In the rows, 128 means zero.
Known rows:
<1151>: [132 191 170 157 140 106 108 126 172 169 170  96 164 168 117  35 126 119
 107 137 123 118  88 107  98  82 158 182 150  69 125 147]
<968>: [133 180 142 123 125 135 126 134 157 144 189 102 151 167 118  69 129 135
 107 140 100 118 113 106  88  96 131 183 159  51 129 141]
<751>: [106 177 131 142 146 141 140 106 135 140 175  91 127 134  99  90 100 103
 165 157 122 134 127 122 139 163 136  94 121 102 146 157]
<456>: [102 190 151 142 138 143 136 111 152 128 165  90 132 144  91  86 110  90
 173 163 129 141 122 121 142 163 138 107 107 110 149 152]
<817>: [ 98 186 144 144 139 137 135 114 138 138 165  89 129 136  97  88 109  96
 168 156 130 134 115 125 144 158 141  95 109 105 147 157]
<1373>: [116 180 164 131 127 125  92 155 164 150 175  89 147 181 117  62 126 125
  73 140 107 139 122 104 113  78 153 166 124  57 121 160]
<1571>: [113 177 136 138 133 132 109 155 179 117 161  85 169 169 125  61 128 120
  99 139 130 109  87 113 131 126 117 170 141  75 124 138]
<1307>: [107 181 136 141 143 140 139 111 139 141 175  89 126 132  99  92 100 105
 170 160 119 134 121 124 141 160 132  96 120 101 149 154]
<934>: [123 187 139 161 140 124 110 135 184 131 158  87 173 167 127  46 121 120
  99 141 130 113  87 106 126 121 122 176 141  79 121 139]
<28>: [113 187 131 146 130 134 115 146 171 120 160  88 165 167 131  60 128 127
  96 138 126 110  92 107 124 123 114 172 136  71 123 141]
<152>: [115 172 165 104 128 119 107 155 168 164 172  83 149 175 107  75 142 124
  97 133 133 104  90 115 109 100 155 168 170  60 126 156]
<569>: [114 186 130 147 131 134 115 146 169 120 160  89 166 167 129  61 128 127
  95 138 125 110  90 108 125 123 115 171 136  71 122 140]
<1349>: [123 169 122 136 136 133 116 150 173 128 174  84 165 161 131  68 120 134
  99 140 117 107  91 115 127 124 109 166 153  68 125 138]
<972>: [100 199 139 150 131 138 149 110 128 138 173  88 127 128 106  94 112 113
 170 153 118 133 120 125 134 155 129 105 103  95 159 154]
<835>: [111 185 131 144 130 137 105 152 170 124 158  87 160 168 133  63 119 128
  82 142 119 117  99 106 129 114 117 167 127  69 118 147]
<1327>: [122 174 157 119 140 133 145 103 131 170 201  96 115 135  87 100 105 112
 178 158 101 141 140 127 112 134 155 101 140  84 156 159]
<879>: [115 172 153 124 128 125 114 147 146 130 172 109 160 182 105  54 147 110
 102 129 123 123  98 110  99  97 156 175 144  61 115 147]

Facts:
<1007>	β	<347>; <1007>	β	<1175>; <1007>	β	<947>
<1007>	β	<555>; <1007>	β	<695>; <1061>	β	<221>
<1061>	β	<835>; <1061>	β	<60>; <1068>	β	<1039>
<1068>	β	<1384>; <1068>	β	<1094>; <1082>	β	<491>
<1082>	β	<1438>; <1082>	β	<914>; <1151>	β	<517>
<1151>	β	<1134>; <1153>	β	<60>; <1194>	β	<957>
<1194>	β	<1422>; <1194>	β	<239>; <1194>	β	<892>
<1194>	β	<144>; <1194>	β	<122>; <1194>	β	<976>
<1272>	β	<75>; <1272>	β	<947>; <1289>	β	<914>
<1289>	β	<36>; <1289>	β	<1345>; <1289>	β	<194>
<129>	β	<1207>; <129>	β	<446>; <129>	β	<517>
<129>	β	<359>; <129>	β	<934>; <1310>	β	<1395>
<1310>	β	<1509>; <1310>	β	<166>; <1310>	β	<1519>
<1310>	β	<942>; <1327>	β	<643>; <1327>	β	<1307>
<1327>	β	<1349>; <1373>	β	<496>; <1373>	β	<272>
<1373>	β	<1168>; <1373>	β	<60>; <1431>	β	<1594>
<1431>	β	<517>; <1431>	β	<1083>; <1431>	β	<934>
<1431>	β	<120>; <1442>	β	<643>; <1442>	β	<751>
<1442>	β	<1345>; <1457>	β	<1594>; <1457>	β	<706>
<1457>	β	<425>; <1457>	β	<456>; <1457>	β	<1452>
<1459>	β	<732>; <1459>	β	<1576>; <1459>	β	<1131>
<1459>	β	<144>; <1459>	β	<1519>; <1459>	β	<1156>
<1470>	β	<1207>; <1470>	β	<661>; <1470>	β	<43>
<1470>	β	<574>; <1470>	β	<94>; <1470>	β	<1300>
<1478>	β	<166>; <1478>	β	<886>; <1478>	β	<186>
<152>	β	<950>; <152>	β	<1175>; <152>	β	<248>
<152>	β	<307>; <152>	β	<685>; <152>	β	<122>
<152>	β	<36>; <152>	β	<1416>; <1534>	β	<685>
<1534>	β	<670>; <158>	β	<347>; <1607>	β	<1413>
<1607>	β	<1562>; <1607>	β	<1417>; <1607>	β	<248>
<1607>	β	<1349>; <1607>	β	<122>; <1607>	β	<1200>
<188>	β	<920>; <188>	β	<1571>; <188>	β	<1049>
<188>	β	<1022>; <188>	β	<122>; <188>	β	<976>
<188>	β	<1216>; <188>	β	<688>; <188>	β	<1276>
<348>	β	<127>; <348>	β	<1438>; <348>	β	<1148>
<348>	β	<440>; <416>	β	<569>; <416>	β	<557>
<416>	β	<835>; <416>	β	<302>; <416>	β	<1131>
<416>	β	<555>; <416>	β	<28>; <416>	β	<972>
<525>	β	<517>; <525>	β	<942>; <596>	β	<407>
<596>	β	<1562>; <596>	β	<682>; <596>	β	<688>
<596>	β	<1416>; <601>	β	<920>; <696>	β	<1463>
<696>	β	<781>; <696>	β	<359>; <696>	β	<239>
<793>	β	<1320>; <793>	β	<1539>; <793>	β	<1452>
<796>	β	<496>; <796>	β	<5>; <796>	β	<520>
<796>	β	<1186>; <796>	β	<1548>; <848>	β	<684>
<848>	β	<1200>; <848>	β	<1384>; <848>	β	<520>
<848>	β	<555>; <848>	β	<972>; <857>	β	<1171>
<857>	β	<684>; <857>	β	<1548>; <85>	β	<1159>
<85>	β	<1315>; <85>	β	<1175>; <85>	β	<166>
<879>	β	<1606>; <879>	β	<765>; <879>	β	<797>
<879>	β	<989>; <879>	β	<186>; <879>	β	<440>
<879>	β	<1577>; <879>	β	<1340>; <879>	β	<1472>
<964>	β	<765>; <964>	β	<1417>; <964>	β	<446>
<964>	β	<1011>; <964>	β	<1422>; <964>	β	<942>
<968>	β	<1491>; <968>	β	<643>; <968>	β	<39>
<968>	β	<18>; <968>	β	<1315>; <968>	β	<1464>
<968>	β	<972>; <1007>	ω	a; <1011>	ω	a
<1022>	ω	a; <1039>	ω	a; <1049>	ω	c
<1061>	ω	c; <1068>	ω	b; <1082>	ω	a
<1083>	ω	b; <1094>	ω	a; <1131>	ω	a
<1134>	ω	c; <1148>	ω	a; <1151>	ω	a
<1153>	ω	a; <1156>	ω	b; <1159>	ω	a
<1168>	ω	a; <1171>	ω	c; <1175>	ω	a
<1186>	ω	a; <1194>	ω	a; <1200>	ω	b
<1207>	ω	a; <120>	ω	a; <1216>	ω	a
<122>	ω	a; <1272>	ω	c; <1276>	ω	c
<127>	ω	a; <1289>	ω	b; <129>	ω	a
<1300>	ω	a; <1307>	ω	b; <1310>	ω	a
<1315>	ω	a; <1320>	ω	c; <1327>	ω	b
<1340>	ω	a; <1345>	ω	a; <1349>	ω	a
<1373>	ω	a; <1384>	ω	a; <1395>	ω	b
<1413>	ω	a; <1416>	ω	a; <1417>	ω	b
<1422>	ω	c; <1431>	ω	b; <1438>	ω	c
<1442>	ω	b; <144>	ω	a; <1452>	ω	a
<1457>	ω	a; <1459>	ω	a; <1463>	ω	b
<1464>	ω	b; <1470>	ω	a; <1472>	ω	b
<1478>	ω	a; <1491>	ω	c; <1509>	ω	c
<1519>	ω	a; <152>	ω	a; <1534>	ω	a
<1539>	ω	a; <1548>	ω	b; <1562>	ω	a
<1571>	ω	a; <1576>	ω	a; <1577>	ω	a
<158>	ω	a; <1594>	ω	a; <1606>	ω	b
<1607>	ω	c; <166>	ω	a; <186>	ω	b
<188>	ω	a; <18>	ω	b; <194>	ω	c
<221>	ω	a; <239>	ω	b; <248>	ω	c
<272>	ω	c; <287>	ω	a; <28>	ω	a
<302>	ω	b; <307>	ω	a; <347>	ω	a
<348>	ω	a; <359>	ω	a; <36>	ω	c
<39>	ω	b; <407>	ω	a; <416>	ω	b
<425>	ω	c; <43>	ω	a; <440>	ω	a
<446>	ω	a; <456>	ω	b; <491>	ω	a
<496>	ω	b; <517>	ω	a; <520>	ω	c
<525>	ω	a; <555>	ω	b; <557>	ω	b
<569>	ω	a; <574>	ω	c; <596>	ω	a
<5>	ω	a; <601>	ω	b; <60>	ω	a
<643>	ω	c; <661>	ω	a; <670>	ω	a
<682>	ω	b; <684>	ω	b; <685>	ω	c
<688>	ω	b; <695>	ω	b; <696>	ω	b
<706>	ω	b; <732>	ω	b; <751>	ω	b
<75>	ω	c; <765>	ω	b; <781>	ω	b
<793>	ω	b; <796>	ω	a; <797>	ω	a
<817>	ω	b; <835>	ω	a; <848>	ω	b
<857>	ω	b; <85>	ω	b; <879>	ω	a
<886>	ω	c; <892>	ω	a; <914>	ω	c
<920>	ω	b; <934>	ω	a; <942>	ω	b
<947>	ω	b; <94>	ω	b; <950>	ω	b
<957>	ω	b; <964>	ω	a; <968>	ω	a
<972>	ω	b; <976>	ω	a; <989>	ω	b

Rows:
No name comes twice in this set of rows, the named rows included.
[ 96 182 141 145 140 135 134 120 127 136 163  95 133 136  95  83 112  91
 170 152 131 134 106 130 143 153 145  92 107 105 144 156] -> <765>
[118 182 120 134 128 147 118 151 161 118 159  99 162 164 126  62 120 122
 103 144 118 107  86 108 114 120 111 171 145  67 115 138] -> <1315>
[117 178 165 126 127 129  87 158 167 156 172  88 142 182 118  64 115 123
  66 146 106 142 124 102 114  73 153 164 127  57 119 164] -> <1153>
[113 178 127 139 129 138 111 159 158 114 157 101 169 167 124  55 128 116
 103 139 124 112  76 115 121 114 117 170 135  69 115 138] -> <1519>
[103 192 148 153 142 135 133 107 145 141 163  87 132 137  96  81 105  94
 170 159 131 136 115 123 143 159 142 100 111 109 149 156] -> <1083>
[111 208 165 118 118 132 118 132 171 164 155  89 144 175 108  68 139 122
  94 140 131 107 103  94  89 103 152 188 156  61 121 159] -> <158>
[121 170 176 112 127 116 103 163 172 146 180  86 158 178 106  69 146 119
 105 134 126 116  84 126 116  93 152 175 155  62 136 145] -> <1194>
[115 174 135 136 134 129 108 156 174 125 166  80 166 165 128  67 130 127
  97 137 129 105  82 117 135 124 120 166 146  71 127 142] -> <1562>
[133 188 167 157 140 104 106 136 158 171 170 106 166 165 116  30 126 113
 113 134 123 118  74 115  95  73 156 178 148  66 122 145] -> <525>
[121 162 107 142 145 134 121 132 164 123 172  91 164 168 129  62 122 131
  90 134 121 110 109 102 122 136 118 162 159  68 110 142] -> <1345>
[ 97 182 155 135 138 135 130 124 148 140 170  81 131 138  92  94 112  95
 170 156 133 133 109 133 151 159 142  95 114 107 154 157] -> <688>
[118 177 162 120 129 121 110 146 166 152 174  89 154 177 110  66 143 121
  98 133 126 114  99 110 106 100 152 175 157  61 125 152] -> <1534>
[107 185 184 130 135 122 132 110 138 167 182  92 122 146  79  87 123  92
 175 152 127 145 124 130 124 129 175 106 121  97 157 163] -> <696>
[113 190 188 119 130 141 136 104 156 140 180  99 122 157  67  88 125  78
 183 164 120 157 143 118 116 141 166 122 117 101 157 153] -> <793>
[122 175 162 132 132 112 106 155 150 154 176 102 161 170 113  49 138 117
 108 130 122 115  75 124 104  82 154 171 148  59 125 147] -> <964>

Now the same elements, written a new way:
Known rows:
<964>: [144 149 200 130 190 106 132 138 134 105 109 116]
<1049>: [134 131  73 123 168 121 125 164 111  91 104 135]
<85>: [148 127 144 152 173 103 165 133 145  94 100  73]
<152>: [118 148 165 136 189 114 145 126 135  96 119 120]
<491>: [156 144 191 121 184 113 149 126 103  96  85 124]
<886>: [163 142 140 120 167 126 114 159 110  92  76 117]
<947>: [168 112 105 142 171  96 174 126 120  89  87  99]
<1171>: [165 126  98 136 169 129 104 142 120  92  78 130]
<1307>: [162 105 139 132 169 104 168 134 123  84 100  95]
<1509>: [163 135 120 123 168 125 112 163 115  95  81 124]
<39>: [172 105 138 134 171 104 165 124 129  87  92  94]
<848>: [151 118 112 167 175 109 156 117 159  92  98  78]
<684>: [179 100 118 134 171 101 163 119 132  85  88 101]
<1464>: [167 114 110 144 170  98 178 126 124  90  89  93]
<1300>: [177 135 170 119 189  96 141 138 118 103  93 141]
<569>: [160 126 148 135 188 114 140 108 115  96  84 140]
<18>: [171 104 141 149 170 105 163 125 122  93  85  94]

Rows:
No name comes twice in this set of rows, the named rows included.
[166 110 148 142 170 105 169 133 116  94  92  89] -> <751>
[139 141 195 151 190 124 130 113 138  97  95 110] -> <968>
[151 105 141 139 173 100 159 148 138  91 118  91] -> <601>
[146 120 160 101 183 104 159 129  99  86 111 152] -> <122>
[143 152 209 115 187 115 141 125 133  89  98 107] -> <1082>
[143 140 180 140 190 111 130 123 137 103 102 120] -> <1459>
[148 137  81 127 166 129 128 143 109  83  79 129] -> <643>
[179 121 160 136 178  86 145 158 164 102 111  82] -> <1431>
[149 134 172 122 189 115 134 111 133  89  97 126] -> <158>
[147 147 194 120 190 111 129 129 142  94 104 112] -> <1310>
[155 132 111 136 173 134  92 137 155  88  85 111] -> <1061>
[154 138  89 116 167 111 128 170 112  92  94 134] -> <1422>

